(in the rows, 128 means zero)
Each row has a class, written as a number after it.
[118 148  52  92 159 137 114 137 132 160 114 133 150 104  77 122 157 166
 248  77  95 102 144 204 125  60 158 116 156 136 181 102  89  88 108 104
 116 180] => 2
[141 129  84 129 108  74 205 160 143 116 159  81 101 118  74  75 138 134
 118 101 115 131  55 157 138 117 161 129 146 112 110 139 140 128 127  80
 118 169] => 7
[131 129 146 113 119 109 180 174 136 158 116 147 135 113 109 107 139 150
 164 152 120 108 104 173 126 127 144 134 178 110 152 113  91 116 135 110
 152 141] => 2
[140 128 153 119 151 148 133 158 144  83 102  94 154 163 132 109 152 147
 134 124 115  43  97 150  93  92 157  89 154 130 121 130 143 112  96 118
 134 154] => 4
[147 157 202 141  90 135 119 150 108 125  83 121 152 166 162 139 131 149
 132 191 121 100 128 116  78 156 124 115 156 109 144 158 108 145 119 107
 148 164] => 2
[157 121 190 129 119 128 128 147 158 102 123 110 108 166 167 125 136 123
  89 161 136 108 113 115  93 167 138 109 147 115 104 132 120 131 108 124
 152 147] => 3
[125 123 150  98 130 136 114 128  92 112 122 105 136 150 107 113 116 156
 162  89  68  83 132 141 151  91 149 122 125 151 158 166 137 129  93  87
 124 201] => 4
[130 100 103 101 151 105 143 156 129 163 157 165 129 117  83  94 160 148
 214  77  78 121 155 216 180  93 160 185 162 141 182 101  81 111 101 111
 160 155] => 3
[151 126 122 118 165 144 113 140 140 141 143 120 124 163 114 126 174 153
 182  92 103  67 137 132 154  86 148 128 126 152 159 145 107  93  98 115
 142 187] => 4
[142 135 169 140 108 114 140 146 123  54 132  76 123 171 142 107 118 129
  91 123  87  84  83 135  86 136 163 110 158 124 108 162 150 153  81  95
 112 176] => 3
[141 109  67  81 133 112 181 156 167 162 150 131 131  70  77  99 122 154
 203  94 108 137 125 179 121 105 143 101 149 120 158 111 102 111 129 112
 106 147] => 6
[128 108 154 122 134 103 166 123 127  80 164  81 105 142 142  85 108 146
 108  76  64 100 113 101 140  89 159 150 139 125 118 168 145 155  95 100
 104 175] => 12
[168 164 160 126  83 110 121 148 147 103 119  79 113 140 144 112 133 119
  80 145 161 115  79 103  74 180 123  86 122  77 111 172 135 120 128 112
 128 169] => 8
[154 118 234 121 112 115 198 153 140 125 144 100  99 141 160  96  89 134
  78 152 127 126  76  86 142 167 138 132 113 127  96 150 140 131 127 117
 145 133] => 5
[162 133 115  88 105 106 155 147 135 134 142  98 106  85 107 107 108 118
 120 117 124 174  98 121 102 140 140  81 128 105 133 137 114 130 150 108
 105 161] => 1
[129 114 105  93 150 149 120 137 148 155  71 128 149 112 129 109 116 138
 185 119 111 126 167 164  68  94 162  65 149 109 147  92 107  99 121 128
 116 140] => 0
[126 135 165 101  91  97 116 145  91  91 102  78 134  98  97 109 125 134
  92 116  99 105 101 174 112 128 130 111 137 127 131 160 161 153 127  73
 104 192] => 1
[144 136 210 126  98 122 147 139  90 124 119 102 124 164 142 121  91 157
 133 146  76 109 110 102 152 143 144 143 146 145 151 182 123 152 104  76
 134 190] => 2
[160 127 172 118  92  83 194 146 113 138 158 124 120 127 138  82 105 134
 124 129  82 176 106 108 126 133 158 118 165 112 135 150  97 152 122 134
 139 141] => 9
[121 122 120 112  99 102 119 117 112  78 122  99 122 116 145 107 103 117
  96 124 107 152 133 111  63 128 138 111 121  68 101 154 131 166 134 126
  88 154] => 12
[127 127 157 133 105  91 197 163  77 114 165 126 164 115 108  76 125 144
 159 117  68 110 120 164 152 108 158 159 181 126 142 152 112 161  91  96
 139 156] => 10
[145 116 225 131  94  99 193 165 103 119 119 110 132 141 150  78  85 149
 112 157  77 124 121 133 134 136 156 119 173 118 136 151 124 169 108  92
 136 137] => 0
[119  92 136 123 183 148 139 128 130 120 133 127 153 135 145 115 149 136
 156  99  95  74 153 109 129  92 157 141 151 148 125 114 123 101  91 135
 144 155] => 10
[168 135 205 103 116 126 172 139 154 109 137  64  97 146 165  98  61 132
  68 125 111 113  57  77 136 162 142  91 135 121  95 174 145 123 106  99
 131 165] => 8
[133 121 189 125 149 130 128 128 103 110 145 107 140 169 150 117 143 154
 152  98  73  76 145 109 131  94 153 165 114 140 143 149 129 126  91 132
 125 172] => 5
[143 126 134  88 187 188  83  88 159 110  98  83 125 182 181 163 112 142
 163  98  90  99 154  37  90  91 148  76 109 153 133 127 127  88  93 123
 109 187] => 2
[115 106 156  74 144 145 103 110 120 151 106 122 140 116 129 121  93 123
 148  97  89 101 156 125 132 102 150 131 135 133 147 126 138 100 126 113
 134 174] => 11
[141 112  60  92 164 131 123 108 157 136 135  79 100 140 107 117 126 138
 158  69  93 122 111 112 146  83 160 105 111 144 114 131 134  91 108  99
 105 211] => 7
[121  86 133 106 192 144 128 132 151 195 141 166 132 120 119 102 165 141
 191  81 106  64 167 132 186  74 157 185 156 158 179  93 105  60 120 142
 176 147] => 11
[104 144 178 105  93 100 103 130  46  86 120  77 152 138  85 116 119 154
 147  87  67  84 121 184 133 104 150 159 104 133 148 177 171 154  97  79
  87 201] => 5
[ 82  96  63  85 180 121 110 129 136 172  97 159 158  85  91 100 180 160
 211  93  95  79 175 214 160  53 141 169 163 150 159  68  97  86 112 134
 155 156] => 7
[142  70 200 100 149 135 153 129 151 143 137 108  97 147 140 126 116 154
 119 113  94  81 140  88 169 134 125 143 120 165 138 153 141 118 109 100
 136 176] => 6
[145  99 173 134 129 100 169 159 152 139 120 124  97 130 129  82 146 131
 109 131 129 109 122 141 147 135 148 130 154 126 130 121 121 120 125 108
 146 136] => 0
[189 150 204 114 128 167  66 131 144 110  93  80 125 171 193 161 142 130
 101 164 137 106 133  63  77 153 125  78 112 133 115 152 127 124 116 123
 130 176] => 1
[104  89  98 107 225 176 113 126 180 166  77 154 151 137 137 139 174 145
 190 113 128  54 161 139 110  72 148 134 155 154 155  63 101  49 118 156
 156 124] => 2
[119 100 233 123 106  98 164 150 138  94  97  98  90 146 150 105 127 118
  34 164 146  97  88  92 139 177 116 149 127 132 104 143 162 133 142  85
 153 145] => 2
[133 128 235 115  77  86 177 140  92 123 130  97 114 130 114  93  87 156
  90 120  73 132  85 153 186 141 146 141 157 158 122 174 157 160 112  79
 139 177] => 9
[131  94 106 125 148  88 133 129 129 152 164 135  90 138 114 109 189 135
 134 103 111 116 146 101 178 118 134 198 121 134 140 127 102 112 128 124
 152 180] => 7
[146 106 174 130 122  87 187 144 136 114 150 113 110 141 132  83 143 129
  95 109 100 126  96 108 133 125 162 135 159 126 123 134 128 130 119 133
 142 140] => 9
[111 147 124  96 126 118 102 135  74  96 118  98 188 127  98 102 138 168
 191  74  58  62 148 194 102  74 165 140 157 106 182 146 123 129  75 109
 108 182] => 8
[130 114  91 103 169 146 123 122 159 156 111  99 118 141  99 119 148 159
 172  86 102  78 116 157 164  79 155 126 140 167 124 115 133  81 102 101
 137 199] => 7
[145 129 117 158 103  84 178 186 165 109 134 124 100 115 106  89 176 101
  66 159 185 117  56 152  85 167 128 106 136  77  99 139 126 121 161 126
 142 124] => 4
[116  92 135 119 160  97 186 157 123 108 166 113 112 130  84  72 155 147
 132  68  80  59  95 163 186  75 160 161 149 152 150 142 135 116 101  98
 139 165] => 4
[120 104 117  79 148 139 154 145 168 136 100 139 135  98 127  96  91 133
 151 121 111 131 119 183 100 115 159  88 164 123 122  83 111 103 114 128
 138 128] => 3
[163 128 138 122 117 103 150 128 140 136 180  86  82 136 127  92 118 101
 118  84 100 141  91  73 153 128 156 121 130 120 136 166 133 117 123 110
 123 186] => 11
[133 135  44  97 111  96 114 150 148 135 100 118 123  76  79  98 158 107
 169 109 153 170 137 199  56 118 147  67 133  70 138  96 106 106 154 117
  95 145] => 0
[148 126 188  97 131 134 145 134 149 125  98  76 120 140 131 108 110 152
 121 108 103  98  84 145 120 105 166  73 155 154 109 136 157 105 101 105
 134 174] => 9
[130 139 179 137  74 103  96 130  64  89 115 108 141 141 156 136 137 101
  76 174 133 137 141  87  68 184 109 121 111  87  97 175 134 168 128 109
 128 171] => 10
[136 124 141 103 113 122 165 147 141 171 136 138 119  97 117  88 109 172
 184 113 106 135 137 167 161 104 147 137 156 119 150 133  99 127 119 107
 144 157] => 12
[141 121 169  88 119 113 166 112 116 135 140  94 110 122 122 102  64 149
 129  86  62 158 102 119 169 108 159 101 143 156 122 157 139 135 108  98
 118 177] => 9
[167 138 188 115 105 104 218 172 158 119 152  72 110 120 128  69  81 146
  93 123 115 103  31 134 134 149 158  95 174 103 116 165 135 123 106 100
 142 150] => 8
[147 103 205 126 122  95 164 144 131 137 139 121 103 148 135  99 156 137
 103 122 112 112 109 118 158 134 147 151 150 138 131 141 124 119 119 121
 165 152] => 9
[126 123 158 100 118 121 180 154 120 176 133 125 132  82  87  94 103 154
 167 114 112 125 113 182 182 128 145 132 155 157 134 139 129 114 114  79
 157 169] => 10
[170 139 130 105 132 141  78 120 150 134 121  83  91 129 129 151 152 118
 111 112 147 131 117  93 112 141 121  86  96 137 123 151 131 101 139 108
 114 193] => 1
[126 105 160 152 107  69 192 172 121  85 130 103 127 145 130  71 162 128
  61 160 112  84  74 136 112 138 149 164 169 101  97 133 138 153 122 113
 146 143] => 7
[142 107 193 110 117  97 187 153 157 170 159 112  74  97 105  78 105 124
  92 105 127 111  75 131 213 146 142 163 143 150 127 149 150 100 144  78
 165 170] => 11
[157 104 199 132 131 129 154 144 154 124 102 107 110 158 170  94 119 129
  98 149 121 117 134  89 110 141 148  97 141 123 121 131 128 125 114 117
 141 137] => 0
[159 125 182 101 104 132 165 142 150 157 133 132 101 134 153 112  70 138
 126 153 108 157 110 117 137 165 142  97 151 129 122 141  99 132 111 111
 153 157] => 3
[138 159 230 125  53 115  84 150  92  96  80  87 131 157 129 129 112 146
  93 171 116  98 110 178 106 184 125 117 139 135 124 184 161 164  98  64
 141 198] => 3
[130 132 118 113 108 115 166 139 107 128 119  96 142 131 101  86  99 163
 156 113  69 113  99 158 141 100 163 123 163 137 129 145 130 141  99  86
 125 191] => 7
[156 154  63 114  79  83 161 161 139 164 159 140 115  61  86 106 144  98
 151 143 187 212 107 146  93 172 123  90 119  62 113 127  90 120 167 117
 127 140] => 10
[149 144 159  89  84  99 116 130 102 101 132  68  98  97  89 115 100 134
  92  98 108 149  89 145 159 148 125 108 107 137 121 175 159 154 134  56
  96 202] => 1
[129  95 153 100 117 118 177 150 127 129 130 121 142 109 108  98 102 165
 160 116  81 101 137 153 121 118 143 123 156 130 156 137 127 145 110 103
 117 152] => 6
[130 114 185  94 111 122 155 148 142 164 119 140 123 103 131 100 112 165
 151 138 119 119 146 162 155 122 133 148 153 117 138 131 110 131 127 110
 156 145] => 12
[155 136 163 116  87 110 175 159 144 120 130 117 121 125 140  92  85 130
 116 153 112 154  97 147  91 160 149  89 162 102 120 141 110 147 113 106
 138 148] => 3
[127  96  92 107 160 119 124 116 144 107 119  90 118 148 130 113 144 118
 108 106 107 111 123 104  98 102 155 124 117 118 102 120 134 108 120 126
 115 173] => 7
[142  81 180 113 180 119 171 118 149 195 205 143  62 129 161 110 110 166
 142  91  71 120 154  55 252 107 141 218 129 179 146 158  90 116 109 132
 157 160] => 12
[152 137  72  92 125 113 132 140 138 179 169 138  94  98  82 106 120 151
 217  80 103 164 125 177 164 118 158 116 137 133 166 132  78 103 107 101
 131 186] => 3
[117  88  71 106 136  66 186 144 154 123 153 116  89 100  86  81 161 105
  89 102 135 140  94 136 132 122 142 155 128  99 102 103 126 112 155 114
 129 145] => 7
[147 121 108 103 125 106 157 123 169 139 160  79  64 105 109  94 102 135
 124  73 120 155  93 119 170 116 143 113 106 129 108 160 142 117 126  85
 105 184] => 12
[141 145 149 132  70  82 189 171 116  64 139  95 118 115 109  82  98 115
  60 152 130 141  45 149 105 162 131  93 138  83  87 166 143 171 143  90
 112 138] => 4
[151 104 158  98 153 115 188 140 190 187 151 126  56 112 125 115 115 134
 114 120 145 144  89  87 200 152 128 138 118 155 127 131 111  83 148  99
 157 155] => 2
[133  78  82  94 207 148 119 101 159 168 140 130 110 150 144 124 152 142
 170  86  88 109 173  74 144  76 158 150 124 152 136  97  94  81 112 156
 142 174] => 7
[155 132 123 119 138 112 185 156 150 142 177 100 117 117 103  78 123 136
 167  73  88  92  80 148 157  86 177 127 179 128 144 138 123 103 110  99
 134 174] => 11
[150 102 223 111 151 144 144 129 156 137  96 116 128 166 182 121 126 142
  99 143 106  92 124  94 113 122 151 102 157 146 109 122 129 106 109 148
 163 144] => 9
[147 102 186 137 109 101 182 139 164 126 148 112  69 127 161  92 106 122
  52 145 143 148  95  77 142 167 127 142 120 102  86 159 134 143 147 117
 141 137] => 12
[149 130 200 115  93  94 173 158 150 126 135 100  82 117 130 106 117 112
  59 156 171 146  60 116 130 189 118 124  90 105  82 148 147 118 157 112
 136 137] => 5
[165 105 219  93 147 126 195 143 159 172 165 107  89 133 159  87  78 161
 118 109  96 104 100  74 205 141 145 140 146 149 143 156 111 102  99 112
 173 157] => 8
[112 103 158  93 111  96 182 157 125 121  90 101 127  86  94  56  87 144
 127 108  95 125 111 197 135 111 162  97 161 126 136 117 151 133 120  75
 120 144] => 0
[135 137 152  87 123 125 155 151 126 167 134 137 138 100 110 112 116 155
 193 118 116 131 125 173 140 115 142 132 126 119 145 116 102 108 127 127
 133 142] => 5
[126 135 138  99 122 124 103 128 101  96 106 107 171 128 148 114 116 132
 132 124 100 102 148 125  49 126 142 112 143  73 143 140 114 134 111 142
 118 145] => 8
[147 147 119 110 152 132 116 135 126 115 150  95 142 146 127 113 154 158
 178  75  90  72 129 142 114  85 158 122 147 110 159 140 107 104  85 129
 123 176] => 8
[119  78 122  92 206 130 137 115 173 188 147 151  77 119 124 134 156 142
 154  83 120 105 149  96 207  99 127 172 114 168 151 102  98  63 135 124
 157 161] => 2
[171 125 122 109 134 106 156 134 157 142 179 102  85 124 146  93 120 121
 125  94 122 156  99  64 134 143 144 109 120  91 140 150  95 105 119 146
 129 154] => 8
